Here is a tiny trained network, its code and every weight. The questions are about switching its units off for an input and a class, where a switched-off unit gives its printed mean instead of its output.

import numpy as np


def w(rows, s, z=0):
    codes = np.array(rows[::2]) - 128.0
    scale = np.full(codes.shape[1], s)
    scale[-1] = z or s
    return codes * scale


def f(y):
    return y / 2 * (1 + np.tanh(0.7978845608 * (y + 0.044715 * y**3)))


def log_softmax(a):
    a = a - a.max(-1, keepdims=True)
    return a - np.log(np.exp(a).sum(-1, keepdims=True))


def net(x, mask):
    res = np.array(x, float).reshape(1, 7) / 4 @ E
    y = f(res @ A[0][:, :-1].T + A[0][:, -1])
    res = res + np.where(mask, y, B[0][:, -1]) @ B[0][:, :-1]
    return log_softmax(res[-1] @ U[:, :-1].T + U[:, -1])


A, B = {}, {}
E = w([
[139,113,124,127,116,122],'x0',
[124,132,128,127,131,132],'x1',
[68,106,166,254,100,102],'x2',
[122,123,122,127,119,145],'x3',
[169,67,141,160,229,180],'x4',
[133,130,130,129,132,117],'x5',
[220,182,136,186,89,185],'x6',
],0.016)
A[0] = w([
[116,129,144,120,141,111,2],'neuron 1',
[133,90,205,136,94,114,45],'neuron 2',
[132,161,88,123,119,85,110],'neuron 3',
[176,168,132,166,92,158,63],'neuron 4',
[87,199,93,107,29,83,58],'neuron 5',
[200,188,135,174,101,166,64],'neuron 6',
[25,33,113,64,143,92,34],'neuron 7',
[149,153,131,164,91,187,66],'neuron 8',
[158,78,157,148,212,171,37],'neuron 9',
[164,172,82,12,134,160,120],'neuron 10',
[71,120,118,203,100,124,73],'neuron 11',
[160,136,126,48,120,125,65],'neuron 12',
[89,91,128,103,134,88,72],'neuron 13',
[107,194,113,114,73,119,65],'neuron 14',
[149,150,48,86,156,143,19],'neuron 15',
[128,137,111,156,182,132,52],'neuron 16',
[72,67,140,106,182,121,61],'neuron 17',
[222,166,167,149,72,161,28],'neuron 18',
[140,156,130,126,187,134,123],'neuron 19',
[69,92,139,210,76,102,99],'neuron 20',
[152,49,97,161,213,186,8],'neuron 21',
[66,143,185,234,92,89,115],'neuron 22',
[186,77,120,160,219,146,77],'neuron 23',
[33,117,129,86,151,52,60],'neuron 24',
[90,203,137,89,14,76,67],'neuron 25',
[59,109,128,214,105,132,96],'neuron 26',
[98,186,108,104,51,76,79],'neuron 27',
[214,179,176,169,88,154,57],'neuron 28',
[166,174,163,155,148,148,111],'neuron 29',
[172,146,61,18,157,174,132],'neuron 30',
[121,123,137,147,122,119,14],'neuron 31',
[101,72,201,217,168,162,141],'neuron 32',
],0.011,0.0057)
B[0] = w([
[123,123,110,127,126,122,123],'neuron 1',
[106,148,147,116,121,131,142],'neuron 2',
[103,119,152,155,134,150,152],'neuron 3',
[77,179,47,139,120,127,188],'neuron 4',
[101,1,142,67,244,171,233],'neuron 5',
[65,157,47,174,152,99,213],'neuron 6',
[33,197,1,213,92,111,224],'neuron 7',
[120,167,77,126,132,129,177],'neuron 8',
[144,64,144,103,211,201,206],'neuron 9',
[176,176,199,109,82,69,226],'neuron 10',
[192,141,161,80,92,73,196],'neuron 11',
[164,140,156,141,76,73,172],'neuron 12',
[65,168,96,184,112,145,167],'neuron 13',
[124,86,126,119,163,168,185],'neuron 14',
[157,148,162,117,105,95,165],'neuron 15',
[142,134,146,128,133,168,144],'neuron 16',
[113,148,59,184,120,172,186],'neuron 17',
[64,171,106,189,117,142,211],'neuron 18',
[113,105,141,108,124,130,155],'neuron 19',
[176,157,192,134,69,99,225],'neuron 20',
[150,74,127,77,174,173,213],'neuron 21',
[193,128,165,87,87,54,251],'neuron 22',
[127,52,134,107,133,182,217],'neuron 23',
[87,156,66,175,135,133,211],'neuron 24',
[171,60,147,105,210,213,247],'neuron 25',
[162,153,178,95,85,72,213],'neuron 26',
[161,55,127,137,158,217,216],'neuron 27',
[43,169,58,160,130,107,216],'neuron 28',
[78,143,99,160,121,148,173],'neuron 29',
[201,150,216,119,66,34,235],'neuron 30',
[157,152,131,103,116,143,126],'neuron 31',
[154,128,185,77,119,114,228],'neuron 32',
],0.0095,0.016)
U = w([
[189,148,237,112,84,43,143],'0',
[166,29,156,109,179,237,197],'1',
[115,194,2,165,116,124,4],'2',
],0.0099,0.0034)

Each question gives the input, the list of numbers given to net, and the class t.
The units are the neurons (one row each of A and B). Each row of codes is followed by its name. A weight is (code - 128) times the scale printed after its matrix; where a second scale follows, it is the last column's (A, B and U).
mask holds one flag per neuron, in row order. A switched-off neuron (its flag False) gives its mean, the last column of its row in B, instead of its output. The means were averaged over made-up inputs and are rounded, as every weight is.
A unit's drop is (log p(t) with every unit on - log p(t) with that unit switched off) / (log p(t) with every unit on - log p(t) with every unit switched off).
The circuit of an input: a set's keep is (log p(t) with only the set's units on - log p(t) with every unit switched off) / (log p(t) with every unit on - log p(t) with every unit switched off). Starting from the 12 units with the biggest drops (on a tie, the unit counted first), units are removed one at a time, each time the one whose removal leaves the highest keep (on an exact tie, the one counted first), for as long as the keep stays at least 0.8.
circuit, biggest first: the units of the circuit, biggest drop first
most important unit: the unit with the biggest drop
k most important neurons: the k neurons with the biggest drops, biggest first
drop when u is switched off: that unit's drop, to one decimal
input [4,8,-8,0,6,-4,0], class 0: circuit, biggest first : [neuron 30]
input [-4,-3,-4,7,-5,4,3], class 1: 2 most important neurons : [neuron 5; neuron 25]
input [-4,5,-5,7,5,4,-3], class 0: 2 most important neurons : [neuron 30; neuron 10]
input [-8,4,-7,-7,1,1,7], class 0: 3 most important neurons : [neuron 30; neuron 10; neuron 7]
input [-2,-4,-5,-4,-6,6,7], class 2: 4 most important neurons : [neuron 28; neuron 6; neuron 18; neuron 4]
input [-7,5,-4,-7,-5,2,0], class 1: 3 most important neurons : [neuron 25; neuron 5; neuron 27]
input [8,-3,-6,-1,-8,-3,8], class 1: 4 most important neurons : [neuron 5; neuron 25; neuron 27; neuron 7]
input [6,3,-8,-6,1,-4,8], class 0: 4 most important neurons : [neuron 30; neuron 10; neuron 7; neuron 12]
input [-5,6,-5,6,-6,5,-2], class 1: 4 most important neurons : [neuron 5; neuron 25; neuron 27; neuron 22]
input [-8,5,2,-7,-5,-3,6], class 2: 2 most important neurons : [neuron 28; neuron 6]
input [-2,8,1,3,-7,-1,6], class 1: 2 most important neurons : [neuron 5; neuron 25]
input [6,-5,6,-5,1,5,7], class 2: 4 most important neurons : [neuron 28; neuron 6; neuron 4; neuron 30]
input [-2,0,3,8,-4,-2,1], class 1: 2 most important neurons : [neuron 30; neuron 5]
input [2,-6,7,4,7,7,-3], class 0: most important unit : neuron 26
input [1,6,-8,1,-1,0,8], class 0: 4 most important neurons : [neuron 30; neuron 10; neuron 7; neuron 12]
input [5,8,4,4,1,6,-7], class 2: drop when neuron 7 is switched off : 0.1
input [-6,-8,-5,-6,5,8,-1], class 0: drop when neuron 10 is switched off : 0.5
input [-7,3,1,-1,4,-4,5], class 2: drop when neuron 6 is switched off : 0.2
input [6,7,-3,-5,0,4,4], class 2: drop when neuron 20 is switched off : 0.2
